Each row is followed by its class.
[  27 -389 -511  214   61  -48 -620   95  -39   52 -217   -9  -39 -555
 -145   34  161   16  -44 -334 -110 -104  213   67  -81  -31  114  281
 -159  275 -428    8  -32  256 -362   42]
q290
[ 487  358  260  309 -109 -150  132 -427  -85  -10 -334  -26 -453 -245
  312 -368 -229 -496 -168  357  -20  405  275   80 -163  476  434  475
 -370    7   65 -235 -293  316 -444  361]
q838
[ -61 -411 -487   85  128  -21 -556   59  -95  253  -54  -30  -37 -505
 -163    5  174    3  -77 -284 -184  -85  192  -94  -84   43  163  266
 -196  297 -410    3  -73  312 -329   85]
q676
[-143  173  623  175   88 -117 -159 -313  478 -120 -730  266   24   92
  185  476  171 -368 -375  -67  187   -2  154 -200 -143  442   69 -105
  350 -114  331  -86 -171 -266 -218  192]
q290
[-157  284  672  198   88 -157 -104 -368  408 -149 -743  191  -24  160
  267  451  164 -367 -400  -22  183   14  133 -190 -165  459   74  -87
  220 -167  262  -48 -163 -261 -180  163]
q838
[ -35 -505 -212 -389  224  136  -33  -24  106  173  223   83  180 -343
    8  187   70  201 -120 -425 -108 -498  -87 -383 -804   59  345  124
 -196  242  -70   54  179 -117  126  -80]
q350
[  24  105  223  230  148   50   14 -201  538 -100 -643  107   58  -19
  189  447  127 -331 -335 -118  178 -222  164 -265 -379  427  164 -124
  370  177  340 -139 -211 -128  -42  206]
q277
[ 257  292   82   67  -99 -171  328  -51 -229  -40  615 -641   49  144
  244 -188  -51  -19   65  -32  369  170  142 -104  172 -301  -38  -59
 -319  175  125   90  182  -22  395 -252]
q350
[ 284  292   71   78  -79 -214  323   -1 -170 -112  597 -652   14  101
  254 -185   18  -34  109   59  354  193  167  -90  202 -315  -73  -73
 -269  171  167   82   89  -78  384 -268]
q87
[-135  242  520  239  154  -67  -77 -344  463 -130 -695   95  -25  124
  281  470  210 -331 -445  -22  175  -42  142 -264 -251  452   97 -118
  243 -128  269  -56 -184 -239 -144  143]
q953
[ 467  253  149  272  -21 -161   66 -404  -70   27 -338    9 -428 -242
  253 -331 -203 -498 -202  310  -39  271  227    5 -189  499  385  437
 -281   72   20 -277 -348  296 -444  392]
q166
[ -44  131  394  177  106  -33   71 -279  503 -143 -664  170   -9   52
  215  415  125 -324 -370 -114  181 -191  131 -291 -349  473  159 -104
  311   85  355 -151 -261 -235  -93  238]
q357
[  51 -274 -454  167   66  -55 -515   88    7  -49 -165  -88  -69 -572
  -67   26  185   37   -9 -198  -80  -20  259  173 -113  -90  105  326
 -207  194 -374   44    8  144 -331   13]
q669
[  -9 -231 -336   82  111    8 -504   38   15   20  -95 -172 -149 -523
    5  -33  228 -111  -88 -259  -44   -1  222   95  -82   48  163  329
 -298  184 -377   11    2  259 -353  108]
q166
[ -56 -275 -215  -46   34  -76 -545   95  -51   36 -220   56  -62 -607
 -139   69  176    7  -34 -225  -55  -20  265  138   69  -11   51  284
 -100  327 -310   83  -15  170 -362  114]
q953
[ 242  432  399  101 -334 -305  220  -38 -260 -154  311 -282  -21  190
  232 -257 -141   42   33   76  397  412  368  170  432 -330  -20  148
 -289   58  154  206  272 -111  142 -236]
q669
[ -23 -318 -459  217   51  -51 -550  129  -71    2 -174  -89  -35 -487
  -86   68  219   43  -37 -282  -66  -54  278  111  -66  -85   45  236
 -180  252 -487   54   43  182 -321    1]
q838
[  67  541  384 -102 -198 -279  364  -92 -195  -59  377 -381   24  171
  252  -66  -90   35  -27   14  418  271  253   21  324 -190  -56   92
 -206  127  157  235  276  -95  204 -247]
q277
[ 527  156   27  190  -14 -111  136 -263 -103  -50 -323   53 -422 -216
  186 -306  -99 -516 -136  455  -45  266   91  -35  -67  471  247  251
 -161  114   24 -459 -494  255 -370  499]
q357
[-150 -470 -474   -3   63 -113 -617   97 -237  281   62  -29  -21 -487
 -179  -11  134   97  -57 -430 -145 -175  209  -68   60  -14   82  345
 -155  413 -525   72   -9  392 -267   45]
q350
[ 157  449  336 -130 -189 -238  349    3 -183  -45  500 -508   20  126
  227 -119  -40   -9  -14    2  401  270  248   23  345 -232  -69   26
 -274  172  136  209  259  -43  243 -219]
q953
[ -40 -377 -123 -323  171  -83  -93  -36  195   27 -129  274   82 -249
  -52  372  102  109 -276 -348  -67 -411   14 -353 -599  253  308   72
 -116  262   86    2   22 -285    0   18]
q166
[-172 -359 -466   79  120  -31 -518   51 -194  309   72 -130  -40 -495
  -73   26  189   71  -78 -393 -135 -155  198 -118  -50   43  139  344
 -216  308 -513   99    7  432 -295   23]
q669
[ 325  406  381  129 -269 -280  187  -45 -197 -183  290 -351  -50  132
  285 -247  -81  -92   18  140  371  463  375  145  364 -293   11   83
 -326   15  175  125  198 -168  117 -220]
q87
[ -11 -259 -307  155  142 -105 -546   -4  -14   93 -133  -83 -195 -477
   25  -28  215 -115 -193 -255  -92   26  226   -5 -242  192  247  379
 -341  192 -369   23  -58  189 -417   84]
q87
[ -33 -227  -79 -291   94  -70   57  -95  204  -15 -210  387   24 -302
   -6  233  -64  222 -236 -297 -108 -436   22 -238 -714  240  407  246
 -207  203   96  112   22 -230  -60   -6]
q669
[-116 -395 -181 -333  229  177   86 -121  111  112  103  111  153 -257
   50  191   18  216 -143 -424  -88 -515  -60 -330 -879  109  320  153
 -187  186  -75  135  148  -93   41  -54]
q838
[-125  220  524  286  127  -77  -26 -314  454  -75 -631  122   26  137
  275  434  132 -365 -350 -101  230  -50  176 -227 -243  402   91 -134
  293  -54  326  -65 -126 -225 -135  122]
q290
[  39 -452 -171 -337  177    6 -178   63  262   46  -99  269  113 -340
 -103  359  166  106 -235 -274 -110 -350   17 -330 -515  216  345   49
  -67  267  134  -47    2 -233   24   34]
q676
[ 381  196  227  233  -74 -332  -20 -440 -120  -68 -451  268 -520 -151
  228 -386 -208 -415 -298  372  -75  230  210  -33  -85  562  328  483
 -282   19  -54 -319 -479  155 -560  495]
q350
[ -62  -32  115  432  301  108 -117 -228  522 -123 -614  -82   43  248
  242  532  369 -475 -453  -83  135 -196   66 -502 -543  524  156 -373
  301   16  262 -286 -347 -182  -17  261]
q290
[-197  -39  108  279  250   59 -146 -220  457 -114 -647   86   82  158
  142  578  297 -379 -431 -152  144 -261   44 -466 -338  494   65 -340
  385   44  250 -242 -333 -184  -48  274]
q277
[-104 -286 -413   77   33  -58 -535  107  -60   47 -183   -2  -53 -532
  -64   63  211   93  -79 -303  -65 -102  190   10   -5  -51   71  291
 -171  194 -533   87   32  199 -356    3]
q869
[ 521  279  144  382  -75 -151   84 -386  -38  -20 -398    3 -437 -277
  253 -378 -257 -515 -180  373  -52  359  263  102 -208  458  414  399
 -338    5   96 -306 -340  214 -490  393]
q953
[-110 -216  -77 -288  164  -34  120 -106  242   31  -73  356   15 -243
   23  197  -28  238 -278 -296 -171 -432    4 -332 -855  293  439  233
 -211  154   48  102    7 -236  -38  -16]
q869
[ -58 -515 -269 -381  229  169  -27  -39   44  168  224   39  199 -329
    7  193   62  188  -99 -458  -89 -530  -82 -417 -733   20  292   90
 -163  243 -116   85  165  -62   97  -94]
q166
[ 341  385  238  162 -258 -252  218    3 -209 -175  349 -369   12  188
  223 -215 -115   18   12   99  387  352  368  107  368 -345  -19   36
 -274  153  173  126  243 -147  253 -246]
q350
[  66  456  379 -137 -157 -344  314   -7 -195   -4  427 -323   27  225
  200  -54  -53   25  -80   -9  360  254  261  -13  209 -129  -21   79
 -252  166  135  228  236 -142  223 -231]
q87
[-139  -61   44  423  331   66 -133 -212  508 -178 -596  -61   -1  217
  201  531  360 -446 -447 -109  145 -270   18 -497 -377  558   49 -398
  385   53  252 -316 -401 -177  -19  292]
q869
[  79  479  252 -143 -177 -316  279   29 -178  -82  349 -320   36  225
  173   17  -11   36  -54   25  381  231  216  -11  360 -154  -65   32
 -137  197  142  187  177  -90  271 -204]
q277
[  68 -552 -303 -321  233   17  -71  102  135   22  117  184  128 -370
 -191  236  142  168 -197 -285 -177 -526  -14 -419 -656  195  232   17
  -46  505    5  -53  -52 -122   78   78]
q357
[ 464  191  119  132  -10 -190  109 -323  -74  -48 -359  197 -415 -192
  178 -299 -165 -486 -211  432  -74  238   73  -41 -154  529  243  310
 -170   29  -30 -391 -486  159 -497  487]
q277
[ 237  268  298  113 -282 -234  179   19 -229  -84  330 -290  -30   89
  202 -232  -79   -4   32   92  319  376  377   54  430 -319  -34   72
 -261  101   87   83  178 -115   93 -179]
q166
[ -17 -515 -273 -294  245  126  -24  -27  208   38   43  135  130 -339
  -25  195   89  144 -147 -368  -93 -536  -73 -353 -756  143  319   60
 -137  243   54   11   56 -135   84   -2]
q838
[  -6 -343 -234 -319  165  -28   -6   30  270   38 -109  389   97 -313
  -96  294    8  231 -230 -322 -183 -479   12 -309 -715  240  392  168
  -71  310   94   41   -1 -171   19  -34]
q290
[ 530  138 -149  140  -13 -199  126 -165    4  -13 -211   -9 -403 -362
  199 -363  -86 -459 -100  446  -42  175  126 -112   14  397  330  288
 -205  143   81 -450 -414  318 -242  408]
q676
[ -48  106  393  162  203 -119  -27 -388  467 -187 -659  242  -22  217
  241  417   92 -365 -418 -195  197 -226   29 -312 -473  551  190  -74
  284   39  380 -174 -325 -270  -85  234]
q290
[ 117 -297 -409  189  181   16 -560   28   61   52 -111 -245 -170 -541
   29  -28  260 -179 -125 -215  -67   -1  221   71 -224  112  261  301
 -357  237 -315  -41  -35  231 -299  107]
q350
[  38 -306 -373   79  124   58 -528   54  -59    9 -121 -156  -48 -552
  -77   62  251  -55  -22 -216  -69  -45  223   58  -47  -23  113  229
 -165  331 -313   26  -29  255 -253   96]
q357
[ -97  169  554  214   98  -77 -161 -280  467 -107 -726  168    7   62
  226  458  207 -364 -372  -11  162  -22  124 -240 -145  423  109 -118
  277 -117  297 -103 -173 -206 -157  166]
q290
[ 299  341  121  101 -115 -232  318  -29 -205 -163  528 -621   -3  122
  268 -195   26  -72   54   97  383  237  199  -91  308 -290  -57  -72
 -270  167  183   54  117  -48  364 -237]
q357
[ 117 -494 -263 -282  266   15  -85   -5   81   62  112  126  140 -206
 -131  200  109  148 -237 -229 -207 -479  -32 -470 -678  205  267   -4
 -108  427   22  -46  -38  -99  122   60]
q676
[-128   58  445  102  135  -51  -55 -249  513 -198 -727  284  -27   48
  156  464  161 -336 -339 -106  211 -175   85 -197 -285  492   93  -93
  351   65  353 -187 -286 -284 -138  293]
q838
[ -37   94  301  317  154   25   18 -261  538  -88 -652   79   32   40
  221  450  160 -316 -401 -138  146 -238  165 -347 -464  463  169 -163
  300   83  297 -167 -246 -191  -69  227]
q953
[-124  -72  -25  334  344   44 -192 -186  446 -162 -506  -92   51  219
  205  541  409 -411 -455 -122  108 -315  -35 -573 -352  510   52 -416
  338   43  185 -301 -379 -146   51  238]
q277
[-106  141  485  231  137  -43 -164 -261  458 -118 -665  132   39   91
  176  483  190 -357 -358  -79  174  -34  139 -224 -184  405   44 -141
  361   -6  279  -72 -165 -179 -160  141]
q290
[ -46 -108  -25  311  337   87 -216 -133  495 -158 -627  -25   87  200
  181  611  398 -428 -421 -113   97 -267  -16 -485 -376  480   72 -428
  380   47  257 -333 -378 -195   87  213]
q87
[ 319  214   52   31 -101 -199  247  -13 -174  -57  522 -562   47   79
  150 -155  -11  -20   62   16  312  196  160  -71  223 -271  -60  -21
 -212  220  116   85  105   -2  320 -225]
q869
[-129  114  503  175  163  -48  -12 -337  482 -138 -747  275  -12  141
  217  486  132 -336 -443 -137  203 -175   63 -324 -434  549  134 -140
  330   23  347 -195 -284 -351 -150  260]
q953
[ 339  182  292  263  -83 -336   48 -432 -148  -94 -447  264 -557 -206
  267 -435 -233 -481 -284  345  -56  279  224  -20 -152  592  353  476
 -334   41   -3 -324 -490  114 -644  517]
q357
[ 367  385  -22  104 -104 -101  270   17 -265  -87  552 -680   66  207
  338 -162   50   18   -3    9  328  180  192  -91  249 -348   49  -25
 -386  132   -4  143  271  110  449 -363]
q357
[  33  541  364 -186 -200 -345  317  -49 -219  -94  427 -308   30  239
  185  -41  -52  111  -27   -1  372  270  251   30  390 -198 -102  121
 -174  142   87  268  256  -73  234 -268]
q838
[ 490  183   89  148   64  -77  165 -320  -40   17 -293   14 -438 -235
  281 -310  -77 -526 -199  479  -59  247   79  -74 -222  507  275  272
 -231   -1  -43 -407 -433  206 -446  466]
q953
[ -48 -507 -193 -439  200   74  -37   23  158  149   69  185  169 -381
  -52  243   70  167 -130 -400 -107 -528  -76 -362 -711  115  294   84
  -65  305   -9   49   67 -135   65  -17]
q953
[   9 -290 -326 -258  191    0   29   -6  250  -16  -24  194   49 -304
    7  254   51  222 -272 -277 -183 -451   24 -364 -788  227  470  178
 -228  237   39   71   30 -160   74  -96]
q869
[  99  529  431  -60 -142 -351  329 -107 -148 -148  303 -333  -53  288
  240  -86  -52  -76 -135   89  407  329  266   49  250  -58  -63   65
 -229  100  162  162  168 -191  113 -125]
q869
[ -32 -457 -220 -375  196  119    5  -14   82  148  116  108  153 -317
   71  181   86  204 -115 -381  -70 -577 -120 -433 -684   80  336   99
 -162  226  -68   77  142  -70  123  -81]
q669
[  95  452  328 -167 -170 -297  243   -3 -177  -33  460 -415   12  177
  211  -63  -39   -1  -46    0  378  261  223   30  349 -182  -41   91
 -250  150  101  218  259  -66  238 -220]
q350
[ -93 -478 -255 -357  245  164   35  -49   66  163  257   36  195 -302
   39  182   71  250 -122 -461  -76 -534  -55 -412 -773   47  297  117
 -129  262 -104  109  186  -66  121 -108]
q869
[-141  123  488   39  184 -103  -13 -339  452 -103 -608  251   -9  155
  253  419  133 -328 -393 -135  190 -181   10 -359 -371  503  160  -79
  275   -4  328 -159 -255 -289  -89  226]
q676
[ 607  204  -48  275   50  -78   88 -300  -24  -77 -395  -32 -427 -150
  254 -258  -36 -557 -223  493  -66  258   64  -55 -139  522  277  216
 -207   22   -7 -472 -495  271 -348  468]
q277
[ 323  226  350  106 -105 -363   40 -435 -168  -50 -445  307 -507 -210
  214 -386 -220 -450 -235  382  -47  300  174    6    7  566  261  447
 -246   18    8 -327 -479   97 -624  523]
q277
[ -18 -244 -137 -230  201   42   91  -53  271   64  -41  264   25 -313
   66  238  -10  189 -274 -313 -148 -416   59 -307 -899  273  471  232
 -252  201   63  114   47 -209  -37  -70]
q87
[ 325  204  297  231 -103 -364   44 -417  -46 -144 -568  334 -539 -186
  236 -356 -187 -462 -304  394  -57  270  254  -15  -92  611  327  430
 -240    6   39 -364 -548   56 -616  565]
q869
[ 247  226   86   86  -67 -239  233  -26 -304  -47  596 -612   65  188
  243 -150    6  -16   54  -13  311  169  126 -148  154 -285  -62  -74
 -304  195   79   84  153  -28  376 -266]
q669
[ 361  420  308  101 -252 -265  227  -23 -268 -126  403 -443    1  181
  307 -248  -99  -34   46   92  364  357  293   92  364 -322   16   81
 -342   90  129  147  275  -52  243 -264]
q669
[ 276  345  291   85 -252 -236  241    9 -153 -188  346 -315  -33   92
  216 -217  -87  -26   40  130  353  409  415  130  321 -324    4   95
 -273  116  181   82  190 -195  127 -187]
q166
[ 506  334  237  214 -152 -229  113 -367  -47  -57 -423  121 -448 -346
  238 -373 -266 -452 -166  359   -8  347  252  107  -91  455  403  464
 -282   25  107 -264 -340  213 -475  392]
q953
